Below is a small trained network, with its code and all its weights. Each question gives an input and a class and asks what happens when units are switched off, that is, made to give their printed mean instead of their output.

import numpy as np


def w(rows, s, z=0):
    codes = np.array(rows[::2]) - 128.0
    scale = np.full(codes.shape[1], s)
    scale[-1] = z or s
    return codes * scale


def f(y):
    return np.maximum(y, 0)


def log_softmax(a):
    a = a - a.max(-1, keepdims=True)
    return a - np.log(np.exp(a).sum(-1, keepdims=True))


def net(x, mask):
    res = np.array(x, float).reshape(1, 7) / 4 @ E
    y = f(res @ A[0][:, :-1].T + A[0][:, -1])
    res = res + np.where(mask, y, B[0][:, -1]) @ B[0][:, :-1]
    return log_softmax(res[-1] @ U[:, :-1].T + U[:, -1])


A, B = {}, {}
E = w([
[214,114,95,136,139,163,88,99,140,46,195],'x0',
[109,135,225,194,150,132,201,49,122,132,126],'x1',
[94,224,100,67,125,137,121,80,194,43,76],'x2',
[182,97,187,128,26,65,109,208,78,184,80],'x3',
[145,162,93,254,175,91,131,123,93,175,146],'x4',
[15,222,152,96,156,104,177,213,118,65,64],'x5',
[198,202,112,197,59,186,34,166,192,104,167],'x6',
],0.0088)
A[0] = w([
[131,139,136,185,94,118,89,81,154,173,138,2],'n1',
[164,155,96,112,88,102,109,121,135,96,117,50],'n2',
[72,231,130,171,207,143,178,38,161,81,124,140],'n3',
[158,152,76,24,100,142,72,133,162,82,115,176],'n4',
[124,122,158,145,121,49,137,249,87,185,62,145],'n5',
[195,103,98,209,126,143,74,117,140,136,168,128],'n6',
[97,66,217,33,143,126,243,41,94,72,124,176],'n7',
[118,132,132,120,94,65,150,193,63,143,97,239],'n8',
[82,201,96,177,181,159,137,95,160,99,117,178],'n9',
[103,108,110,135,118,145,166,149,145,136,98,53],'n10',
[165,166,97,96,130,160,83,119,146,94,113,113],'n11',
],0.012,0.0012)
B[0] = w([
[163,118,111,166,170,137,124,147,96,123,138,165],'n1',
[109,82,81,115,131,148,130,150,121,118,181,158],'n2',
[116,254,118,171,165,114,175,72,106,110,142,232],'n3',
[113,116,139,69,108,126,103,143,194,61,146,204],'n4',
[96,103,140,75,81,99,167,144,51,158,148,206],'n5',
[182,82,140,210,108,152,114,147,115,143,146,200],'n6',
[103,85,124,95,212,130,83,101,179,175,44,251],'n7',
[112,139,136,93,80,124,151,148,86,182,113,183],'n8',
[100,203,131,156,103,126,164,105,119,111,112,196],'n9',
[149,143,163,141,114,134,116,110,123,139,116,145],'n10',
[162,131,129,94,100,112,113,149,154,92,144,177],'n11',
],0.016,0.023)
U = w([
[88,230,102,162,141,140,179,79,130,59,136,177],'0',
[72,92,154,67,59,67,169,181,28,168,125,51],'1',
[115,127,81,66,66,148,70,167,197,2,179,15],'2',
[91,74,146,99,198,140,93,73,152,159,62,230],'3',
[191,72,114,224,124,194,97,136,85,128,177,254],'4',
],0.0088,0.00064)

Each question gives the input, the list of numbers given to net, and the class t.
The units are the neurons (one row each of A and B). Each row of codes is followed by its name. A weight is (code - 128) times the scale printed after its matrix; where a second scale follows, it is the last column's (A, B and U).
mask holds one flag per neuron, in row order. A switched-off neuron (its flag False) gives its mean, the last column of its row in B, instead of its output. The means were averaged over made-up inputs and are rounded, as every weight is.
A unit's drop is (log p(t) with every unit on - log p(t) with that unit switched off) / (log p(t) with every unit on - log p(t) with every unit switched off).
The circuit of an input: a set's keep is (log p(t) with only the set's units on - log p(t) with every unit switched off) / (log p(t) with every unit on - log p(t) with every unit switched off). Starting from all 11 units, units are removed one at a time, each time the one whose removal leaves the highest keep (on an exact tie, the one counted first), for as long as the keep stays at least 0.8.
units of the circuit, in order: the units of the circuit, biggest drop first
top k neurons: the k neurons with the biggest drops, biggest first
drop of u: that unit's drop, to one decimal
input [7,0,-8,4,-3,-4,-5], class 4: units of the circuit, in order -> n6
input [-5,5,0,4,-1,-1,8], class 4: units of the circuit, in order -> n1; n9
input [7,-8,4,7,7,-3,4], class 4: top 2 neurons -> n6; n1
input [5,5,5,4,-1,3,-2], class 3: top 2 neurons -> n7; n9
input [-2,3,-5,-2,3,5,0], class 1: top 2 neurons -> n5; n8
input [2,-2,-6,4,-5,-7,-6], class 3: top 3 neurons -> n7; n9; n11
input [-2,7,-6,-2,5,8,-5], class 1: top 3 neurons -> n5; n8; n4
input [4,-8,2,-3,7,-2,-5], class 2: top 3 neurons -> n3; n7; n1
input [1,3,7,3,-5,4,-4], class 3: drop of n7 -> 2.6
input [-8,4,7,5,7,-3,8], class 4: drop of n1 -> 0.2
input [-5,-8,8,4,-3,7,3], class 2: drop of n4 -> 8.4
